Below are the code and all the weights of a small trained network. Each question names an input and a target symbol and asks about switching units off, where a switched-off unit gives its printed mean instead of its output.

import numpy as np


def w(rows, s, z=0):
    codes = np.array(rows[::2]) - 128.0
    scale = np.full(codes.shape[1], s)
    scale[-1] = z or s
    return codes * scale


def f(y):
    return y / 2 * (1 + np.tanh(0.7978845608 * (y + 0.044715 * y**3)))


def softmax(a):
    e = np.exp(a - a.max(-1, keepdims=True))
    return e / e.sum(-1, keepdims=True)


def log_softmax(a):
    a = a - a.max(-1, keepdims=True)
    return a - np.log(np.exp(a).sum(-1, keepdims=True))


def net(x, mask):
    ids = ['αγδεζθλξστ'.index(c) for c in x.split()]
    T = len(ids)
    res = E[ids] + P[:T]
    r = res
    for j in range(2):
        rows = slice(2 * j, 2 * j + 2)
        q, k, v = (r @ M[0][rows].T for M in (Q, K, V))
        z = softmax(np.where(np.tri(T) > 0, q @ k.T / 2**0.5, -1e9)) @ v
        o = O[0][rows]
        res = res + np.where(mask[j], z, o[:, -1]) @ o[:, :-1]
    y = f(res @ A[0][:, :-1].T + A[0][:, -1])
    res = res + np.where(mask[2:18], y, B[0][:, -1]) @ B[0][:, :-1]
    return log_softmax(res[-1] @ U[:, :-1].T + U[:, -1])


Q, K, V, O, A, B = {}, {}, {}, {}, {}, {}
E = w([
[253,2,193,39,233,145],'α',
[55,81,112,40,185,28],'γ',
[70,64,87,110,133,12],'δ',
[102,136,178,101,50,189],'ε',
[88,27,53,78,167,100],'ζ',
[91,155,204,199,162,138],'θ',
[109,24,13,157,164,98],'λ',
[123,172,46,83,189,167],'ξ',
[90,52,79,105,175,39],'σ',
[93,27,16,162,114,71],'τ',
],0.0086)
P = w([
[194,112,103,103,114,1],'0',
[144,91,78,104,131,35],'1',
[123,89,78,107,148,64],'2',
[108,93,76,112,156,89],'3',
[100,97,83,109,157,111],'4',
[87,102,79,108,163,131],'5',
[78,110,84,115,168,147],'6',
[63,108,84,113,172,172],'7',
[54,121,92,112,172,183],'8',
[49,128,92,112,179,209],'9',
[37,128,97,115,185,232],'10',
[26,139,73,131,174,229],'11',
[43,107,99,101,192,236],'12',
],0.0043)
Q[0] = w([
[162,251,252,215,33,237],'head 1',
[198,247,241,209,39,221],'head 1',
[191,155,161,147,100,113],'head 2',
[71,88,88,101,169,132],'head 2',
],0.013)
K[0] = w([
[255,15,153,94,144,50],'head 1',
[241,13,142,91,137,33],'head 1',
[69,145,27,170,86,25],'head 2',
[178,128,220,109,147,233],'head 2',
],0.0084)
V[0] = w([
[175,116,78,26,102,195],'head 1',
[194,199,96,138,238,149],'head 1',
[163,2,101,101,216,73],'head 2',
[214,73,244,99,186,213],'head 2',
],0.0074)
O[0] = w([
[183,138,27,45,82,153,145],'head 1',
[159,254,62,167,221,136,131],'head 1',
[225,137,168,129,122,115,255],'head 2',
[182,199,150,118,121,200,183],'head 2',
],0.0084,0.0067)
A[0] = w([
[153,110,172,130,195,50,105],'neuron 1',
[132,145,48,135,167,97,160],'neuron 2',
[197,98,103,223,94,77,41],'neuron 3',
[42,139,25,114,170,72,112],'neuron 4',
[2,77,169,75,75,55,156],'neuron 5',
[154,110,23,71,180,115,228],'neuron 6',
[143,135,33,184,111,225,240],'neuron 7',
[126,143,195,141,62,154,226],'neuron 8',
[140,175,135,48,164,167,149],'neuron 9',
[60,79,167,253,173,45,121],'neuron 10',
[188,73,110,78,101,103,117],'neuron 11',
[105,117,157,171,210,135,255],'neuron 12',
[161,156,107,138,110,183,139],'neuron 13',
[181,67,128,52,103,106,142],'neuron 14',
[36,150,24,107,181,59,99],'neuron 15',
[22,38,105,183,47,114,151],'neuron 16',
],0.0078,0.0025)
B[0] = w([
[74,191,123,133,207,53,171],'neuron 1',
[173,104,90,89,156,131,172],'neuron 2',
[186,253,15,229,77,118,134],'neuron 3',
[236,136,154,78,146,190,187],'neuron 4',
[139,84,236,118,99,94,205],'neuron 5',
[115,80,64,110,123,120,254],'neuron 6',
[112,99,182,76,164,56,189],'neuron 7',
[196,76,183,95,107,183,145],'neuron 8',
[134,137,99,175,83,122,195],'neuron 9',
[169,180,159,238,196,125,176],'neuron 10',
[67,165,84,118,74,102,192],'neuron 11',
[110,139,117,210,193,200,166],'neuron 12',
[115,123,168,126,102,90,162],'neuron 13',
[64,148,110,108,85,106,208],'neuron 14',
[239,146,159,70,157,188,192],'neuron 15',
[206,120,179,214,31,177,186],'neuron 16',
],0.0073,0.0058)
U = w([
[91,140,113,143,160,78,160],'α',
[111,137,25,188,135,139,84],'γ',
[177,217,110,174,40,162,68],'δ',
[1,70,51,107,113,123,252],'ε',
[119,154,136,121,127,144,76],'ζ',
[155,46,200,94,60,184,172],'θ',
[73,129,181,64,179,56,60],'λ',
[170,136,83,79,183,165,96],'ξ',
[137,149,168,147,110,87,17],'σ',
[144,128,192,197,212,202,228],'τ',
],0.0085,0.0023)

Each question gives the input, a string of symbols that net reads in full, and the target symbol t.
The units are the heads (2 rows each of Q, K, V and O) and the neurons (one row each of A and B). Each row of codes is followed by its name. A weight is (code - 128) times the scale printed after its matrix; where a second scale follows, it is the last column's (O, A, B and U).
mask holds one flag per unit, heads first, then neurons. A switched-off unit (its flag False) gives its mean, the last column of its rows in O or B, instead of its output. The means were averaged over made-up inputs and are rounded, as every weight is.
A unit's drop is (log p(t) with every unit on - log p(t) with that unit switched off) / (log p(t) with every unit on - log p(t) with every unit switched off).
The circuit of an input: a set's keep is (log p(t) with only the set's units on - log p(t) with every unit switched off) / (log p(t) with every unit on - log p(t) with every unit switched off). Starting from the 12 units with the biggest drops (on a tie, the unit counted first), units are removed one at a time, each time the one whose removal leaves the highest keep (on an exact tie, the one counted first), for as long as the keep stays at least 0.8.
units of the circuit, in order: the units of the circuit, biggest drop first
top k neurons: the k neurons with the biggest drops, biggest first
heads that matter: for each layer, one digit per head in row order, 1 if its drop is at least 0.15 and else 0, layers parted by /
drop of u: that unit's drop, to one decimal
input δ ε ε θ λ, target τ: heads that matter	11
input α δ γ γ δ θ δ θ α, target τ: units of the circuit, in order	head 1; neuron 12
input ζ ζ ξ ε ε σ, target θ: heads that matter	11
input ε ζ σ ζ ζ, target θ: units of the circuit, in order	head 2; head 1; neuron 16; neuron 5
input θ θ α ξ θ λ ε λ γ θ ε δ ζ, target ε: units of the circuit, in order	neuron 15; neuron 4; neuron 10; head 1
input θ λ ξ σ, target ξ: heads that matter	11
input σ λ ε δ α, target ε: heads that matter	10
input ξ ζ θ λ γ λ σ σ γ, target τ: heads that matter	11
input ζ δ ζ ε γ, target θ: units of the circuit, in order	head 2; head 1; neuron 5; neuron 16
input γ τ λ ξ δ ζ ζ δ ε σ σ ε, target θ: heads that matter	10
input σ ζ ε ε σ ε α ε δ λ, target ε: units of the circuit, in order	head 1; neuron 15; neuron 10
input γ γ ξ γ σ λ λ γ, target ξ: heads that matter	10
input θ ξ γ θ ξ δ ξ δ τ, target ξ: heads that matter	11
input ξ ξ λ ζ λ, target ξ: top 3 neurons	neuron 15; neuron 4; neuron 2
input ξ θ τ σ γ γ ζ, target τ: top neuron	neuron 10
input ζ ξ σ σ τ ε σ ε ξ τ, target ξ: units of the circuit, in order	head 1; head 2; neuron 15; neuron 4
input ζ ε λ, target θ: units of the circuit, in order	head 2; head 1; neuron 16
input α ε α ε ε ζ γ θ σ σ γ, target τ: heads that matter	10
input σ ξ γ δ λ σ ξ ε δ, target θ: top 2 neurons	neuron 5; neuron 16
input τ λ λ, target γ: top neuron	neuron 3
input α ε ζ ε ζ ε ε δ λ, target ε: top 2 neurons	neuron 15; neuron 4
input ε ε ξ α, target ε: heads that matter	00
input ξ σ ζ, target ξ: top 3 neurons	neuron 15; neuron 4; neuron 2
input ε σ θ, target τ: drop of neuron 12	0.1
input α ξ ζ ε λ σ γ λ ε δ ζ, target ε: drop of neuron 1	-0.1
input γ ξ ζ δ γ ζ δ ε σ ε λ, target θ: drop of head 2	0.9
input σ ε α ζ ε τ ε ζ δ ζ ε ε σ, target ε: drop of neuron 15	0.2
